Below are the code and all the weights of a small trained network. Each question names an input and a class and asks about switching units off, where a switched-off unit gives its printed mean instead of its output.

import numpy as np


def w(rows, s, z=0):
    codes = np.array(rows[::2]) - 128.0
    scale = np.full(codes.shape[1], s)
    scale[-1] = z or s
    return codes * scale


def norm(h):
    return h / np.sqrt((h * h).mean(-1, keepdims=True) + 1e-5)


def f(y):
    return np.maximum(y, 0)


def log_softmax(a):
    a = a - a.max(-1, keepdims=True)
    return a - np.log(np.exp(a).sum(-1, keepdims=True))


def net(x, mask):
    res = np.array(x, float).reshape(1, 7) / 4 @ E
    u = 0
    for l in range(3):
        y = f(norm(res) @ A[l][:, :-1].T + A[l][:, -1])
        res = res + np.where(mask[u : u + 6], y, B[l][:, -1]) @ B[l][:, :-1]
        u += 6
    return log_softmax(norm(res)[-1] @ U[:, :-1].T + U[:, -1])


A, B = {}, {}
E = w([
[193,44,61,172,109,92],'x0',
[210,127,156,127,122,42],'x1',
[128,127,128,130,129,128],'x2',
[126,127,130,127,128,129],'x3',
[126,127,130,130,128,130],'x4',
[110,133,144,101,254,109],'x5',
[126,131,128,124,129,128],'x6',
],0.0041)
A[0] = w([
[139,170,181,160,152,104,2],'0.n1',
[122,114,87,113,57,113,85],'0.n2',
[146,113,87,141,254,175,141],'0.n3',
[101,72,48,156,140,156,93],'0.n4',
[133,151,188,153,105,81,165],'0.n5',
[127,127,109,141,63,194,148],'0.n6',
],0.0068,0.0019)
B[0] = w([
[140,89,146,9,94,205,159],'0.n1',
[94,80,43,90,123,168,201],'0.n2',
[55,58,105,129,223,50,253],'0.n3',
[180,31,110,73,141,150,207],'0.n4',
[146,160,3,37,102,83,199],'0.n5',
[219,140,140,137,149,207,241],'0.n6',
],0.0054,0.004)
A[1] = w([
[92,228,152,76,183,145,126],'1.n1',
[103,118,154,176,109,242,144],'1.n2',
[24,170,168,179,214,79,69],'1.n3',
[55,218,100,108,3,157,168],'1.n4',
[134,144,55,94,168,93,251],'1.n5',
[160,159,64,100,48,84,55],'1.n6',
],0.0055,0.0021)
B[1] = w([
[145,52,126,151,71,147,196],'1.n1',
[168,131,243,194,213,128,194],'1.n2',
[80,197,100,150,11,171,196],'1.n3',
[132,185,110,175,211,59,208],'1.n4',
[150,92,255,184,78,159,253],'1.n5',
[51,156,84,146,103,112,196],'1.n6',
],0.006,0.0047)
A[2] = w([
[184,212,157,193,140,128,109],'2.n1',
[153,61,124,171,153,140,143],'2.n2',
[161,127,168,197,241,94,176],'2.n3',
[103,104,180,76,161,132,114],'2.n4',
[118,254,82,101,110,78,2],'2.n5',
[152,154,185,179,170,56,213],'2.n6',
],0.007,0.0024)
B[2] = w([
[126,122,152,110,157,49,202],'2.n1',
[57,212,104,126,166,136,239],'2.n2',
[165,134,182,165,125,83,252],'2.n3',
[166,126,106,15,1,103,198],'2.n4',
[89,167,51,62,228,140,188],'2.n5',
[174,175,122,184,152,215,224],'2.n6',
],0.0072,0.0041)
U = w([
[166,180,198,216,173,112,250],'0',
[14,142,175,122,64,176,96],'1',
[140,97,99,158,139,250,57],'2',
[70,64,156,134,199,83,62],'3',
[114,216,83,80,159,90,163],'4',
[147,132,176,45,40,103,122],'5',
[149,117,72,173,24,84,76],'6',
],0.012,0.0017)

Each question gives the input, the list of numbers given to net, and the class t.
The units are the neurons (one row each of A and B). Each row of codes is followed by its name. A weight is (code - 128) times the scale printed after its matrix; where a second scale follows, it is the last column's (A, B and U).
mask holds one flag per neuron, layer by layer. A switched-off neuron (its flag False) gives its mean, the last column of its row in B, instead of its output. The means were averaged over made-up inputs and are rounded, as every weight is.
A unit's drop is (log p(t) with every unit on - log p(t) with that unit switched off) / (log p(t) with every unit on - log p(t) with every unit switched off).
The circuit of an input: a set's keep is (log p(t) with only the set's units on - log p(t) with every unit switched off) / (log p(t) with every unit on - log p(t) with every unit switched off). Starting from the 12 units with the biggest drops (on a tie, the unit counted first), units are removed one at a time, each time the one whose removal leaves the highest keep (on an exact tie, the one counted first), for as long as the keep stays at least 0.8.
circuit, biggest first: the units of the circuit, biggest drop first
unit that matters most: the unit with the biggest drop
k most important neurons: the k neurons with the biggest drops, biggest first
top k neurons in layer l: the k neurons of layer l with the biggest drops, biggest first
input [-1,7,5,-7,-2,4,-4], class 5: 4 most important neurons -> (0.n1, 1.n4, 2.n4, 1.n2)
input [-7,-2,-1,7,7,3,7], class 1: circuit, biggest first -> (1.n3, 1.n1)
input [1,0,6,0,-8,-1,0], class 2: circuit, biggest first -> (0.n2)
input [0,-4,2,-1,0,-2,-4], class 0: top 2 neurons in layer 0 -> (0.n5, 0.n1)
input [-8,3,5,2,5,7,4], class 5: circuit, biggest first -> (2.n4, 1.n1)
input [0,6,-1,1,4,-3,-5], class 4: circuit, biggest first -> (2.n5, 1.n6, 1.n1, 0.n5)
input [-6,3,7,-6,4,-4,-3], class 4: circuit, biggest first -> (0.n5, 2.n5)
input [-7,2,-1,-3,3,-1,-6], class 4: circuit, biggest first -> (0.n5, 2.n5)
input [0,2,1,4,-3,-1,5], class 4: 4 most important neurons -> (0.n3, 0.n5, 2.n5, 0.n4)
input [-8,5,-4,6,0,0,-6], class 4: 3 most important neurons -> (0.n3, 0.n5, 1.n4)
input [-7,-1,-6,-7,0,4,7], class 1: circuit, biggest first -> (1.n3, 1.n1)
input [-1,-6,-7,6,-1,-1,7], class 0: 2 most important neurons -> (1.n2, 2.n3)
input [4,-8,5,-6,6,1,-5], class 3: 4 most important neurons -> (0.n3, 2.n6, 1.n3, 0.n4)
input [-8,0,-3,3,-3,-7,8], class 0: circuit, biggest first -> (1.n4)
input [8,-6,-4,-7,6,1,4], class 3: top 3 neurons in layer 2 -> (2.n6, 2.n2, 2.n4)
input [-5,1,-3,6,2,1,-1], class 5: 2 most important neurons -> (0.n1, 1.n1)
input [2,-5,-4,-1,-8,-7,4], class 2: 3 most important neurons -> (0.n2, 0.n4, 0.n6)
input [4,0,-4,-7,-8,1,-8], class 3: 4 most important neurons -> (0.n4, 1.n2, 1.n4, 2.n2)
input [-6,-1,-5,-7,8,-1,0], class 0: 2 most important neurons -> (1.n4, 0.n3)
input [-3,0,-7,0,-6,1,4], class 1: unit that matters most -> 0.n4
input [-1,-3,0,7,-1,6,-2], class 1: 2 most important neurons -> (1.n3, 1.n4)
input [2,-1,5,3,3,-8,-1], class 2: 3 most important neurons -> (0.n2, 0.n6, 2.n3)
input [-1,-4,-5,8,6,6,-7], class 1: top 2 neurons in layer 1 -> (1.n3, 1.n4)
input [0,7,4,2,0,-3,7], class 4: 4 most important neurons -> (0.n3, 2.n5, 0.n4, 1.n6)
input [2,-3,0,0,-8,2,-4], class 3: 2 most important neurons -> (0.n3, 0.n4)
input [7,-3,-6,0,-3,-8,6], class 2: top 2 neurons in layer 0 -> (0.n6, 0.n5)
input [-8,4,-1,-5,0,-8,-6], class 4: unit that matters most -> 0.n5
input [3,-8,7,6,7,1,8], class 3: top 3 neurons in layer 0 -> (0.n3, 0.n4, 0.n5)
input [7,-4,-1,-6,3,1,2], class 3: top 2 neurons in layer 2 -> (2.n6, 2.n2)
